Below are the code and all the weights of a small trained network. Each question names an input and a class and asks about switching units off, where a switched-off unit gives its printed mean instead of its output.

import numpy as np


def w(rows, s, z=0):
    codes = np.array(rows[::2]) - 128.0
    scale = np.full(codes.shape[1], s)
    scale[-1] = z or s
    return codes * scale


def norm(h):
    return h / np.sqrt((h * h).mean(-1, keepdims=True) + 1e-5)


def f(y):
    return np.maximum(y, 0)


def log_softmax(a):
    a = a - a.max(-1, keepdims=True)
    return a - np.log(np.exp(a).sum(-1, keepdims=True))


def net(x, mask):
    res = np.array(x, float).reshape(1, 7) / 4 @ E
    u = 0
    for l in range(4):
        y = f(norm(res) @ A[l][:, :-1].T + A[l][:, -1])
        res = res + np.where(mask[u : u + 5], y, B[l][:, -1]) @ B[l][:, :-1]
        u += 5
    return log_softmax(norm(res)[-1] @ U[:, :-1].T + U[:, -1])


A, B = {}, {}
E = w([
[97,140,137,138,118,122,138,108,128,141,138,121],'x0',
[138,124,107,142,126,137,124,108,137,130,146,117],'x1',
[125,133,130,133,131,128,133,134,136,128,122,122],'x2',
[136,147,132,116,127,125,125,141,122,134,129,92],'x3',
[72,180,18,101,220,179,92,116,91,253,61,172],'x4',
[161,112,100,194,77,3,57,157,144,202,98,143],'x5',
[65,1,189,126,224,136,96,167,167,187,172,82],'x6',
],0.0091)
A[0] = w([
[121,219,65,111,150,182,96,95,88,185,55,159,74],'L0N0',
[145,192,95,110,101,142,189,139,124,95,151,169,44],'L0N1',
[149,143,72,186,65,50,106,137,98,156,71,134,44],'L0N2',
[114,172,101,84,159,203,210,82,121,61,115,124,3],'L0N3',
[153,255,65,98,56,124,117,86,140,93,75,180,4],'L0N4',
],0.0085,0.0056)
B[0] = w([
[103,138,83,36,137,99,213,119,198,128,168,176,255],'L0N0',
[173,61,166,147,132,157,153,96,71,73,153,91,174],'L0N1',
[165,135,200,115,93,231,74,108,176,138,102,127,205],'L0N2',
[109,148,185,126,47,173,22,139,128,178,92,139,201],'L0N3',
[202,69,187,225,155,95,180,181,9,138,167,52,225],'L0N4',
],0.011,0.0097)
A[1] = w([
[124,162,77,141,168,126,176,119,121,134,104,154,63],'L1N0',
[139,145,161,129,53,98,112,107,124,9,136,113,126],'L1N1',
[133,164,121,126,118,130,113,123,146,158,121,154,32],'L1N2',
[164,160,103,150,96,46,89,114,156,153,94,134,5],'L1N3',
[114,183,123,110,138,179,123,89,97,51,118,124,13],'L1N4',
],0.011,0.0025)
B[1] = w([
[49,148,123,118,89,92,140,108,121,20,180,119,166],'L1N0',
[90,173,3,67,116,91,163,118,181,129,92,127,254],'L1N1',
[126,119,105,139,98,119,97,127,147,131,122,121,151],'L1N2',
[66,155,200,142,113,156,74,102,152,151,111,254,157],'L1N3',
[225,140,173,108,68,123,29,163,129,229,152,170,157],'L1N4',
],0.0088)
A[2] = w([
[117,182,2,99,130,96,165,111,158,134,111,128,135],'L2N0',
[147,117,91,143,82,69,152,116,166,32,100,91,49],'L2N1',
[94,57,134,122,228,117,94,110,152,152,145,96,98],'L2N2',
[107,113,146,90,143,184,91,142,113,86,143,110,65],'L2N3',
[125,147,33,133,137,118,110,132,86,150,61,126,5],'L2N4',
],0.0097,0.0026)
B[2] = w([
[99,113,127,142,210,65,164,191,254,14,159,165,254],'L2N0',
[41,129,57,34,229,138,148,123,137,120,186,218,220],'L2N1',
[183,203,100,172,155,88,145,121,34,110,77,96,217],'L2N2',
[138,78,191,167,115,162,121,96,128,185,36,137,173],'L2N3',
[125,130,117,110,178,116,178,134,203,121,141,178,138],'L2N4',
],0.0079,0.0075)
A[3] = w([
[123,91,140,183,227,117,124,132,66,147,71,49,93],'L3N0',
[152,130,207,117,93,178,67,126,172,168,109,169,132],'L3N1',
[143,128,91,115,136,145,116,70,148,139,131,115,1],'L3N2',
[110,125,179,110,68,254,34,138,175,167,100,131,91],'L3N3',
[143,71,153,9,137,187,173,131,168,158,173,125,202],'L3N4',
],0.0088,0.003)
B[3] = w([
[190,120,145,134,52,165,233,123,62,43,152,86,196],'L3N0',
[108,127,135,213,123,121,85,76,101,183,110,87,213],'L3N1',
[131,119,126,167,132,93,147,150,137,87,84,147,129],'L3N2',
[93,132,159,178,66,132,24,83,165,244,97,122,225],'L3N3',
[80,118,89,107,164,91,69,128,191,127,101,139,255],'L3N4',
],0.011,0.0088)
U = w([
[91,137,66,76,184,90,138,155,208,115,140,154,255],'0',
[199,138,140,169,126,145,178,141,26,96,125,91,58],'1',
[127,145,151,169,113,142,3,105,161,177,73,128,84],'2',
],0.014,0.00072)

Each question gives the input, the list of numbers given to net, and the class t.
The units are the neurons (one row each of A and B). Each row of codes is followed by its name. A weight is (code - 128) times the scale printed after its matrix; where a second scale follows, it is the last column's (A, B and U).
mask holds one flag per neuron, layer by layer. A switched-off neuron (its flag False) gives its mean, the last column of its row in B, instead of its output. The means were averaged over made-up inputs and are rounded, as every weight is.
A unit's drop is (log p(t) with every unit on - log p(t) with that unit switched off) / (log p(t) with every unit on - log p(t) with every unit switched off).
The circuit of an input: a set's keep is (log p(t) with only the set's units on - log p(t) with every unit switched off) / (log p(t) with every unit on - log p(t) with every unit switched off). Starting from the 12 units with the biggest drops (on a tie, the unit counted first), units are removed one at a time, each time the one whose removal leaves the highest keep (on an exact tie, the one counted first), for as long as the keep stays at least 0.8.
circuit, biggest first: the units of the circuit, biggest drop first
unit that matters most: the unit with the biggest drop
top k neurons: the k neurons with the biggest drops, biggest first
top k neurons in layer l: the k neurons of layer l with the biggest drops, biggest first
drop of u: that unit's drop, to one decimal
input [-4,-2,1,8,8,7,2], class 0: circuit, biggest first	(L0N0)
input [-1,-7,8,7,5,-6,4], class 2: top 2 neurons	(L0N4; L1N1)
input [1,4,-6,-1,7,-5,8], class 1: circuit, biggest first	(L2N2; L3N0)
input [5,-3,6,-4,5,-7,3], class 2: top 2 neurons	(L0N3; L1N1)
input [-7,4,8,6,4,4,2], class 0: top 2 neurons	(L0N3; L0N0)
input [-4,-6,-8,5,8,2,-8], class 0: top 2 neurons	(L0N0; L2N2)
input [-4,-4,-1,-2,8,8,-5], class 0: top 4 neurons	(L0N0; L0N3; L3N3; L1N0)
input [-2,-1,7,3,-5,5,5], class 0: top 4 neurons	(L0N4; L0N3; L3N3; L0N2)
input [-3,-2,2,-3,-3,-4,-1], class 2: top 3 neurons	(L0N3; L0N0; L1N4)
input [6,-5,6,1,-3,8,-8], class 1: top 2 neurons	(L0N4; L0N3)
input [-6,-5,-8,-2,5,4,-5], class 0: top 3 neurons	(L0N0; L2N2; L0N3)
input [6,7,-7,3,7,7,3], class 0: top 3 neurons	(L0N0; L0N3; L2N0)
input [-1,5,-2,6,-8,-6,-2], class 0: top 2 neurons	(L1N1; L0N2)
input [-2,3,2,5,-8,6,-5], class 0: unit that matters most	L1N1
input [4,6,4,-6,1,-1,3], class 1: top 2 neurons	(L0N0; L1N1)
input [4,7,6,6,-4,-7,6], class 2: top 2 neurons in layer 2	(L2N3; L2N0)
input [2,-4,2,-4,0,-2,-1], class 2: drop of L0N3	3.4
input [5,0,-8,-1,3,-7,-3], class 2: drop of L0N3	2.5
input [-6,-6,-1,4,-3,-8,-5], class 2: drop of L0N3	1.3
input [2,-8,0,1,2,-8,-5], class 2: circuit, biggest first	(L0N3)
input [-4,6,-3,-5,5,7,-8], class 1: drop of L0N3	0.4
